Below is a small trained network, with its code and all its weights. Each question gives an input and a class and asks what happens when units are switched off, that is, made to give their printed mean instead of their output.

import numpy as np


def w(rows, s, z=0):
    codes = np.array(rows[::2]) - 128.0
    scale = np.full(codes.shape[1], s)
    scale[-1] = z or s
    return codes * scale


def norm(h):
    return h / np.sqrt((h * h).mean(-1, keepdims=True) + 1e-5)


def f(y):
    return y / 2 * (1 + np.tanh(0.7978845608 * (y + 0.044715 * y**3)))


def log_softmax(a):
    a = a - a.max(-1, keepdims=True)
    return a - np.log(np.exp(a).sum(-1, keepdims=True))


def net(x, mask):
    res = np.array(x, float).reshape(1, 7) / 4 @ E
    u = 0
    for l in range(3):
        y = f(norm(res) @ A[l][:, :-1].T + A[l][:, -1])
        res = res + np.where(mask[u : u + 10], y, B[l][:, -1]) @ B[l][:, :-1]
        u += 10
    return log_softmax(norm(res)[-1] @ U[:, :-1].T + U[:, -1])


A, B = {}, {}
E = w([
[177,149,114,144,140,214,79,181,153,110,76,176],'x0',
[155,83,152,188,148,127,32,124,154,195,72,120],'x1',
[104,170,165,161,191,169,168,107,177,96,114,216],'x2',
[130,161,179,185,121,92,137,173,78,111,41,97],'x3',
[65,187,155,170,122,190,178,157,158,158,182,91],'x4',
[155,102,134,116,69,90,112,79,221,137,51,101],'x5',
[229,175,91,221,133,172,137,3,78,118,160,75],'x6',
],0.006)
A[0] = w([
[102,116,163,141,117,175,67,175,126,141,149,121,83],'0.n0',
[62,169,158,143,139,143,192,167,139,143,150,168,132],'0.n1',
[128,145,212,158,138,93,116,141,128,118,37,138,117],'0.n2',
[130,92,108,78,90,145,73,182,229,130,77,185,124],'0.n3',
[55,117,165,153,66,97,121,158,189,194,116,52,133],'0.n4',
[118,95,126,136,125,99,55,116,93,157,148,116,91],'0.n5',
[159,151,116,168,123,166,164,82,168,136,106,81,106],'0.n6',
[145,155,129,142,98,145,156,96,151,159,126,98,2],'0.n7',
[115,101,111,72,105,104,148,117,151,136,109,110,59],'0.n8',
[122,123,155,138,186,146,147,77,255,139,104,225,137],'0.n9',
],0.0087,0.0074)
B[0] = w([
[128,100,109,152,238,80,174,138,111,144,166,125,146],'0.n0',
[71,146,182,161,231,113,149,78,99,118,139,95,211],'0.n1',
[177,170,107,196,134,133,124,168,58,82,108,218,206],'0.n2',
[100,118,122,91,43,238,8,186,205,82,89,157,255],'0.n3',
[142,38,222,106,121,22,39,136,151,98,198,84,226],'0.n4',
[192,119,101,88,167,184,117,154,67,49,126,150,153],'0.n5',
[110,174,183,159,179,119,177,123,101,214,145,73,181],'0.n6',
[106,129,111,129,150,146,135,169,61,160,141,151,117],'0.n7',
[104,140,121,132,132,124,123,105,58,97,185,69,138],'0.n8',
[158,84,70,98,123,160,167,176,192,220,51,255,250],'0.n9',
],0.0064,0.0066)
A[1] = w([
[83,179,114,124,111,152,195,152,171,98,164,148,49],'1.n0',
[203,109,81,149,105,104,84,81,120,128,91,85,2],'1.n1',
[171,156,74,139,85,110,218,75,158,167,77,124,56],'1.n2',
[148,126,170,155,118,91,81,101,164,114,39,115,45],'1.n3',
[165,157,111,195,93,136,113,72,149,124,135,76,96],'1.n4',
[156,135,171,180,137,74,115,163,111,100,2,130,166],'1.n5',
[92,101,146,118,76,127,100,118,190,155,129,68,86],'1.n6',
[138,186,144,117,134,195,143,142,122,109,121,125,21],'1.n7',
[105,223,104,122,82,158,170,116,169,87,121,148,88],'1.n8',
[126,124,127,66,70,73,172,74,124,79,121,141,222],'1.n9',
],0.0094,0.003)
B[1] = w([
[83,137,183,127,104,127,137,234,81,75,72,139,164],'1.n0',
[11,185,136,170,149,154,183,86,145,167,156,78,176],'1.n1',
[247,111,109,81,191,79,186,173,74,146,164,168,176],'1.n2',
[107,135,226,132,141,191,171,170,170,168,159,170,189],'1.n3',
[107,162,107,171,183,197,169,92,131,254,144,125,183],'1.n4',
[53,156,189,125,132,214,200,173,145,177,102,199,254],'1.n5',
[70,135,180,130,87,136,65,209,107,78,210,106,170],'1.n6',
[141,153,94,193,67,142,115,144,120,88,71,90,151],'1.n7',
[196,129,185,183,104,183,88,209,56,69,129,79,157],'1.n8',
[175,59,155,113,162,23,139,110,172,124,214,86,170],'1.n9',
],0.0069,0.0062)
A[2] = w([
[162,125,126,151,125,166,41,120,210,160,80,235,108],'2.n0',
[74,128,237,61,169,15,233,120,161,142,109,134,83],'2.n1',
[29,147,132,188,108,181,35,205,99,96,99,221,106],'2.n2',
[53,131,200,96,188,142,244,244,125,129,149,221,115],'2.n3',
[58,207,152,179,204,226,76,102,42,118,110,151,97],'2.n4',
[138,42,113,105,243,66,128,163,72,68,161,159,103],'2.n5',
[141,160,38,86,69,173,32,79,169,143,201,57,1],'2.n6',
[197,223,147,247,120,229,138,25,184,126,124,123,51],'2.n7',
[117,78,143,90,35,46,88,64,161,3,123,45,83],'2.n8',
[218,148,2,155,108,175,142,104,116,125,75,45,175],'2.n9',
],0.0055,0.0031)
B[2] = w([
[141,36,100,62,64,153,78,87,181,230,68,165,200],'2.n0',
[169,177,190,220,92,162,108,176,89,202,203,69,171],'2.n1',
[106,97,57,74,106,121,93,25,152,136,91,97,228],'2.n2',
[90,202,172,206,63,193,139,84,108,135,117,99,255],'2.n3',
[86,175,123,142,102,117,169,186,73,54,182,90,206],'2.n4',
[178,131,196,162,91,151,56,173,117,150,125,164,157],'2.n5',
[76,116,190,154,113,226,155,242,135,171,88,67,134],'2.n6',
[127,84,180,159,112,64,79,132,155,254,229,102,182],'2.n7',
[143,14,191,88,216,77,27,169,117,58,204,36,153],'2.n8',
[195,103,135,130,108,86,155,133,151,173,133,215,151],'2.n9',
],0.0068,0.0084)
U = w([
[218,124,106,115,139,108,158,198,96,100,140,162,108],'0',
[91,178,192,207,123,160,169,127,103,176,166,96,152],'1',
[99,86,121,90,72,195,88,166,189,142,32,200,148],'2',
[104,232,46,71,180,4,130,42,225,54,27,86,4],'3',
[181,80,15,90,191,57,157,27,166,190,146,134,117],'4',
[130,56,159,76,156,53,53,159,137,51,187,52,144],'5',
[111,234,45,86,166,2,128,34,237,44,30,86,4],'6',
[44,186,84,123,128,165,157,146,91,21,75,117,103],'7',
],0.016,0.015)

Each question gives the input, the list of numbers given to net, and the class t.
The units are the neurons (one row each of A and B). Each row of codes is followed by its name. A weight is (code - 128) times the scale printed after its matrix; where a second scale follows, it is the last column's (A, B and U).
mask holds one flag per neuron, layer by layer. A switched-off neuron (its flag False) gives its mean, the last column of its row in B, instead of its output. The means were averaged over made-up inputs and are rounded, as every weight is.
A unit's drop is (log p(t) with every unit on - log p(t) with that unit switched off) / (log p(t) with every unit on - log p(t) with every unit switched off).
The circuit of an input: a set's keep is (log p(t) with only the set's units on - log p(t) with every unit switched off) / (log p(t) with every unit on - log p(t) with every unit switched off). Starting from the 12 units with the biggest drops (on a tie, the unit counted first), units are removed one at a time, each time the one whose removal leaves the highest keep (on an exact tie, the one counted first), for as long as the keep stays at least 0.8.
circuit, biggest first: the units of the circuit, biggest drop first
top k neurons: the k neurons with the biggest drops, biggest first
k most important neurons of layer l: the k neurons of layer l with the biggest drops, biggest first
drop of u: that unit's drop, to one decimal
input [1,8,-3,-7,3,-8,-4], class 5: circuit, biggest first : 0.n9; 1.n5
input [-3,1,8,-6,5,4,0], class 2: circuit, biggest first : 0.n9
input [-8,8,1,-1,-6,5,0], class 1: top 4 neurons : 1.n1; 1.n3; 2.n1; 1.n9
input [3,-8,4,-1,7,-8,-1], class 7: circuit, biggest first : 1.n0; 2.n7
input [1,6,-4,-7,4,-1,1], class 5: circuit, biggest first : 1.n5; 2.n3
input [-4,3,4,8,-8,-8,-1], class 7: top 2 neurons : 0.n2; 0.n4
input [-6,5,-7,5,-8,-7,2], class 7: top 2 neurons : 0.n5; 0.n4
input [0,-8,-6,1,-7,8,7], class 4: 2 most important neurons of layer 0 : 0.n3; 0.n4
input [-1,4,4,3,0,2,2], class 2: top 4 neurons : 0.n9; 0.n2; 0.n1; 2.n0
input [0,-4,4,-6,0,-5,-7], class 7: top 2 neurons : 0.n1; 0.n4
input [-5,4,0,2,1,-1,-2], class 5: top 2 neurons : 0.n4; 0.n9
input [4,0,-2,5,5,-1,-6], class 1: 3 most important neurons of layer 2 : 2.n3; 2.n1; 2.n0
input [-3,1,0,-5,-6,1,3], class 4: top 2 neurons : 0.n4; 0.n3
input [7,5,0,8,-7,-5,4], class 1: 2 most important neurons of layer 2 : 2.n7; 2.n4
input [4,-1,-6,1,-6,1,6], class 1: circuit, biggest first : 1.n1
input [3,8,7,2,-6,-7,6], class 2: top 4 neurons : 2.n0; 0.n9; 0.n1; 2.n1
input [0,1,7,6,-6,-7,-5], class 7: 2 most important neurons of layer 2 : 2.n4; 2.n7
input [3,-7,2,-7,-7,0,4], class 4: top 3 neurons : 1.n5; 0.n3; 2.n4
input [4,-5,3,7,4,-6,0], class 7: 2 most important neurons of layer 0 : 0.n4; 0.n6
input [7,8,7,4,3,-5,2], class 2: most important neuron of layer 0 : 0.n9
input [-8,3,2,-7,-4,6,-6], class 5: drop of 1.n5 : 0.2
input [7,-4,5,6,0,-6,-8], class 7: drop of 0.n1 : 0.2
